Look-ups in named tables: a row name and a column name give one cell, copied from the table.

Lebodup.tsv
	Vuka	Biben	Togamam
Vefas	51754	55245	36603
Bok	47972	58922	34741
Kam	38168	23635	37661
Vusar	93628	36930	17480

Biben of Bok: 58922
Togamam of Vusar: 17480
Vuka of Vefas: 51754
Togamam of Kam: 37661
Biben of Kam: 23635
Togamam of Vefas: 36603
Biben of Vusar: 36930
Togamam of Bok: 34741
Vuka of Kam: 38168
Vuka of Vusar: 93628
Vuka of Bok: 47972
Biben of Vefas: 55245
Row with the largest Togamam: Kam

Sata:
	Zonoko	Mam	Refivo	Libi	Vobeb	Biv	Vopo	Kas	Notu	Ligor
Dira	130	32	153	166	70	108	139	132	105	193
Livipug	106	85	190	98	148	106	125	90	158	81
Meva	118	84	111	80	46	133	128	74	17	106
Bote	90	112	96	101	67	99	133	140	48	140

What is the Notu of Livipug in Sata?
158
What is the Vopo of Livipug in Sata?
125
What is the Vobeb of Meva in Sata?
46
What is the Refivo of Bote in Sata?
96
What is the Mam of Bote in Sata?
112
What is the Ligor of Livipug in Sata?
81
What is the Kas of Meva in Sata?
74
What is the Ligor of Bote in Sata?
140
What is the Biv of Livipug in Sata?
106
What is the Refivo of Dira in Sata?
153
What is the Refivo of Meva in Sata?
111
What is the Mam of Livipug in Sata?
85
What is the Libi of Meva in Sata?
80
What is the Ligor of Meva in Sata?
106
What is the Vobeb of Livipug in Sata?
148

Peger =
,Kis,Nidava,Bosova,Vuduk,Mevar,Vor
Kavi,228,235,119,35,102,103
Sunu,189,66,113,174,93,96
Fop,18,35,168,226,198,197
Paf,88,140,154,133,170,169
Vum,181,129,123,126,111,112
Mok,73,141,159,134,180,179
Saz,85,203,162,83,186,183
Bof,119,178,149,98,160,159
Gokegum,211,203,124,63,110,110
Ririgu,141,71,130,178,126,127
Tezov,238,25,93,199,56,60
Sutiga,219,154,112,101,90,92
Revudo,37,238,181,64,221,217

Nidava of Kavi: 235
Nidava of Mok: 141
Mevar of Fop: 198
Nidava of Saz: 203
Mevar of Saz: 186
Mevar of Tezov: 56
Nidava of Vum: 129
Vuduk of Mok: 134
Vor of Sutiga: 92
Bosova of Sutiga: 112
Vuduk of Fop: 226
Row with the largest Nidava: Revudo

Pedama.csv
,Subato,Gobeko
Tato,221,65
Dap,166,23
Div,60,33
San,177,67

What is the Gobeko of Dap in Pedama?
23
What is the Gobeko of San in Pedama?
67
What is the Gobeko of Div in Pedama?
33
What is the Subato of Div in Pedama?
60
What is the Subato of Dap in Pedama?
166
What is the Gobeko of Tato in Pedama?
65
What is the Subato of Tato in Pedama?
221
What is the Subato of San in Pedama?
177

Rak =
|  | Mabuk | Pipofa | Reb | Nim |
|---|---|---|---|---|
| Fir | 920 | 507 | 512 | 574 |
| Nid | 867 | 488 | 322 | 571 |
| Pigum | 654 | 560 | 899 | 529 |
| Bar | 391 | 568 | 897 | 495 |
| Rap | 499 | 568 | 921 | 508 |
| Voz | 168 | 554 | 706 | 470 |
| Rof | 344 | 568 | 880 | 488 |
| Nolud | 125 | 524 | 455 | 470 |
| Bop | 894 | 492 | 384 | 573 |
| Bima | 148 | 548 | 663 | 465 |
| Sol | 629 | 563 | 905 | 525 |
| Lugedu | 912 | 501 | 442 | 574 |

What is the Pipofa of Pigum in Rak? 560
What is the Reb of Nolud in Rak? 455
What is the Nim of Nolud in Rak? 470
What is the Pipofa of Voz in Rak? 554
What is the Reb of Sol in Rak? 905
What is the Nim of Bar in Rak? 495
What is the Nim of Rap in Rak? 508
What is the Mabuk of Fir in Rak? 920

Gudep =
columns: Moporib, Modolod, Zozin, Zavugom, Furemu
Vinoki: [69, 97, 250, 164, 74]
Zup: [108, 128, 177, 237, 118]
Pizoz: [142, 121, 68, 198, 135]
Bano: [177, 152, 6, 150, 169]
Dut: [157, 139, 179, 249, 144]

Zozin of Vinoki is 250
Zozin of Zup is 177
Furemu of Dut is 144
Zozin of Bano is 6
Furemu of Pizoz is 135
Modolod of Bano is 152
Which row has the largest Zozin? Vinoki

Table Tisipen
            Zef     Lal  Volovi     Mov     Zuz    Vozo     Vaf     Lup  Funida
Zut      50.747  55.917  75.786  40.709  51.869  59.468  61.903  63.462  57.773
Tuka     45.884  63.632  61.557  58.214  38.626  64.280  30.497  53.737  53.184
Tovo     38.105  49.305  34.285  30.411  39.257  72.298  68.184  35.502  10.358
Pim      36.160  32.774  31.914  42.768  56.283  17.771   8.513  36.718  13.417
Fetik    47.829  36.080  36.657  65.422  57.544  19.374  66.614  73.187  42.478
Dogukug  48.802  50.407  33.100  59.244  36.734  24.186  57.192  75.618  33.301

Zuz of Fetik = 57.544
Mov of Pim = 42.768
Lup of Tovo = 35.502
Volovi of Fetik = 36.657
Mov of Dogukug = 59.244
Mov of Zut = 40.709
Volovi of Zut = 75.786
Zef of Dogukug = 48.802
Lal of Tuka = 63.632
Funida of Tuka = 53.184
Vozo of Tuka = 64.280
Vozo of Fetik = 19.374
Vozo of Pim = 17.771
Lal of Fetik = 36.080
Vaf of Tovo = 68.184
Lal of Dogukug = 50.407
Which row has the largest Vaf? Tovo

